Below is a small trained network, with its code and all its weights. Each question gives an input and a target symbol and asks what happens when units are switched off, that is, made to give their printed mean instead of their output.

import numpy as np


def w(rows, s, z=0):
    codes = np.array(rows[::2]) - 128.0
    scale = np.full(codes.shape[1], s)
    scale[-1] = z or s
    return codes * scale


def f(y):
    return np.maximum(y, 0)


def softmax(a):
    e = np.exp(a - a.max(-1, keepdims=True))
    return e / e.sum(-1, keepdims=True)


def log_softmax(a):
    a = a - a.max(-1, keepdims=True)
    return a - np.log(np.exp(a).sum(-1, keepdims=True))


def net(x, mask):
    ids = ['ΓΣΨαηθ'.index(c) for c in x.split()]
    T = len(ids)
    res = E[ids] + P[:T]
    u = 0
    for l in range(3):
        q, k, v = (res @ M[l].T for M in (Q, K, V))
        z = softmax(np.where(np.tri(T) > 0, q @ k.T / 2**0.5, -1e9)) @ v
        res = res + np.where(mask[u], z, O[l][:, -1]) @ O[l][:, :-1]
        u += 1
        y = f(res @ A[l][:, :-1].T + A[l][:, -1])
        res = res + np.where(mask[u : u + 8], y, B[l][:, -1]) @ B[l][:, :-1]
        u += 8
    return log_softmax(res[-1] @ U[:, :-1].T + U[:, -1])


Q, K, V, O, A, B = {}, {}, {}, {}, {}, {}
E = w([
[142,101,221,95],'Γ',
[112,231,141,189],'Σ',
[91,107,215,89],'Ψ',
[70,94,165,4],'α',
[57,95,71,134],'η',
[117,168,116,128],'θ',
],0.023)
P = w([
[66,249,156,131],'0',
[228,145,166,103],'1',
[192,147,167,108],'2',
[163,135,168,101],'3',
[118,132,187,52],'4',
[121,122,201,66],'5',
[118,128,205,73],'6',
[127,101,247,92],'7',
[121,112,247,96],'8',
[108,94,255,99],'9',
],0.005)
Q[0] = w([
[114,75,13,172],'L0H1',
[2,169,241,119],'L0H1',
],0.0049)
K[0] = w([
[94,118,146,96],'L0H1',
[7,76,68,143],'L0H1',
],0.011)
V[0] = w([
[125,2,129,218],'L0H1',
[146,168,190,133],'L0H1',
],0.0087)
O[0] = w([
[253,249,186,113,1],'L0H1',
[198,71,38,69,164],'L0H1',
],0.0062)
A[0] = w([
[73,77,87,190,174],'L0N1',
[188,112,204,148,173],'L0N2',
[195,13,179,28,155],'L0N3',
[109,235,146,138,146],'L0N4',
[85,179,138,214,31],'L0N5',
[123,95,109,25,68],'L0N6',
[117,202,137,200,27],'L0N7',
[1,176,133,62,3],'L0N8',
],0.0097,0.0026)
B[0] = w([
[113,49,172,2,190],'L0N1',
[111,182,47,31,173],'L0N2',
[138,160,72,168,254],'L0N3',
[58,66,130,177,199],'L0N4',
[124,83,149,71,186],'L0N5',
[174,137,135,182,197],'L0N6',
[219,85,116,147,181],'L0N7',
[122,102,203,139,245],'L0N8',
],0.0087,0.0095)
Q[1] = w([
[80,33,131,2],'L1H1',
[163,84,58,56],'L1H1',
],0.0084)
K[1] = w([
[120,180,100,15],'L1H1',
[115,80,98,3],'L1H1',
],0.0079)
V[1] = w([
[67,112,109,2],'L1H1',
[244,91,161,157],'L1H1',
],0.0077)
O[1] = w([
[77,254,93,11,255],'L1H1',
[190,109,155,8,66],'L1H1',
],0.0066,0.0075)
A[1] = w([
[203,89,90,164,80],'L1N1',
[102,153,118,35,123],'L1N2',
[98,150,219,80,106],'L1N3',
[116,84,89,61,164],'L1N4',
[87,159,137,105,191],'L1N5',
[139,1,133,206,252],'L1N6',
[251,182,83,166,106],'L1N7',
[127,148,31,113,33],'L1N8',
],0.0089,0.0044)
B[1] = w([
[2,113,193,124,137],'L1N1',
[138,79,144,190,254],'L1N2',
[193,187,179,103,237],'L1N3',
[143,88,90,140,215],'L1N4',
[186,159,79,215,241],'L1N5',
[176,154,50,111,214],'L1N6',
[122,84,115,229,134],'L1N7',
[56,100,196,43,148],'L1N8',
],0.0071,0.0089)
Q[2] = w([
[140,149,243,153],'L2H1',
[88,163,171,253],'L2H1',
],0.0083)
K[2] = w([
[142,66,11,123],'L2H1',
[148,94,132,240],'L2H1',
],0.011)
V[2] = w([
[45,36,161,179],'L2H1',
[98,77,255,99],'L2H1',
],0.009)
O[2] = w([
[25,38,192,65,253],'L2H1',
[166,1,235,223,122],'L2H1',
],0.0075,0.0046)
A[2] = w([
[91,87,172,139,29],'L2N1',
[195,32,144,79,3],'L2N2',
[40,165,144,143,189],'L2N3',
[65,149,124,175,227],'L2N4',
[148,86,166,54,155],'L2N5',
[255,192,49,117,225],'L2N6',
[94,58,93,181,155],'L2N7',
[60,69,26,141,64],'L2N8',
],0.0095,0.0035)
B[2] = w([
[118,175,152,21,198],'L2N1',
[85,243,152,233,181],'L2N2',
[83,91,71,255,255],'L2N3',
[241,53,94,252,227],'L2N4',
[50,128,98,85,204],'L2N5',
[194,131,64,36,193],'L2N6',
[119,176,177,31,248],'L2N7',
[140,51,236,145,238],'L2N8',
],0.0058,0.0061)
U = w([
[106,150,109,111,244],'Γ',
[21,91,136,103,114],'Σ',
[251,56,221,202,237],'Ψ',
[124,153,244,125,15],'α',
[98,197,200,231,3],'η',
[31,136,70,254,160],'θ',
],0.008,0.0022)

Each question gives the input, a string of symbols that net reads in full, and the target symbol t.
The units are the heads (2 rows each of Q, K, V and O) and the neurons (one row each of A and B). Each row of codes is followed by its name. A weight is (code - 128) times the scale printed after its matrix; where a second scale follows, it is the last column's (O, A, B and U).
mask holds one flag per unit, layer by layer, with each layer's heads first. A switched-off unit (its flag False) gives its mean, the last column of its rows in O or B, instead of its output. The means were averaged over made-up inputs and are rounded, as every weight is.
A unit's drop is (log p(t) with every unit on - log p(t) with that unit switched off) / (log p(t) with every unit on - log p(t) with every unit switched off).
The circuit of an input: a set's keep is (log p(t) with only the set's units on - log p(t) with every unit switched off) / (log p(t) with every unit on - log p(t) with every unit switched off). Starting from the 12 units with the biggest drops (on a tie, the unit counted first), units are removed one at a time, each time the one whose removal leaves the highest keep (on an exact tie, the one counted first), for as long as the keep stays at least 0.8.
circuit, biggest first: the units of the circuit, biggest drop first
most important unit: the unit with the biggest drop
k most important neurons: the k neurons with the biggest drops, biggest first
top k neurons in layer l: the k neurons of layer l with the biggest drops, biggest first
input Γ α Σ, target Γ: circuit, biggest first -> L2H1, L2N6
input α α α Σ, target α: most important unit -> L0N6
input α Γ θ, target α: 4 most important neurons -> L0N8, L0N6, L1N3, L0N2
input θ η α θ Σ Σ Γ θ Σ Σ, target Ψ: 4 most important neurons -> L1N6, L0N7, L0N1, L0N4
input α Γ η Σ α Σ α, target α: circuit, biggest first -> L0H1, L1N3
input η Σ Σ η η Σ Ψ Σ Ψ Ψ, target η: 2 most important neurons -> L0N2, L1N6
input Ψ Σ Γ α, target Ψ: 4 most important neurons -> L1N6, L0N6, L0N3, L0N1
input Ψ α α, target Ψ: 2 most important neurons -> L1N6, L0N6
input Σ Ψ θ, target Σ: top 2 neurons in layer 1 -> L1N3, L1N6
input Γ Γ θ, target Γ: 2 most important neurons -> L0N4, L2N6
input Γ Γ θ Σ θ α, target Γ: 4 most important neurons -> L0N6, L1N2, L0N4, L0N2
input Ψ Σ θ Σ θ Ψ, target θ: 2 most important neurons -> L0N3, L0N7
input Γ Ψ θ Ψ, target Γ: top 2 neurons in layer 2 -> L2N6, L2N8
input θ Σ Γ, target θ: most important neuron -> L0N1
input Σ Ψ Σ Γ, target Σ: top 3 neurons in layer 1 -> L1N3, L1N8, L1N5
input Ψ Γ Ψ α α Γ α α η α, target α: 2 most important neurons -> L0N8, L1N8
input α Σ θ, target α: top 4 neurons in layer 2 -> L2N7, L2N1, L2N2, L2N3
input α Σ η Ψ, target η: top 3 neurons in layer 0 -> L0N1, L0N7, L0N2
input α η Γ, target Γ: top 2 neurons in layer 1 -> L1N5, L1N3
input Γ θ η θ Γ Ψ Σ Ψ η, target Ψ: circuit, biggest first -> L2H1
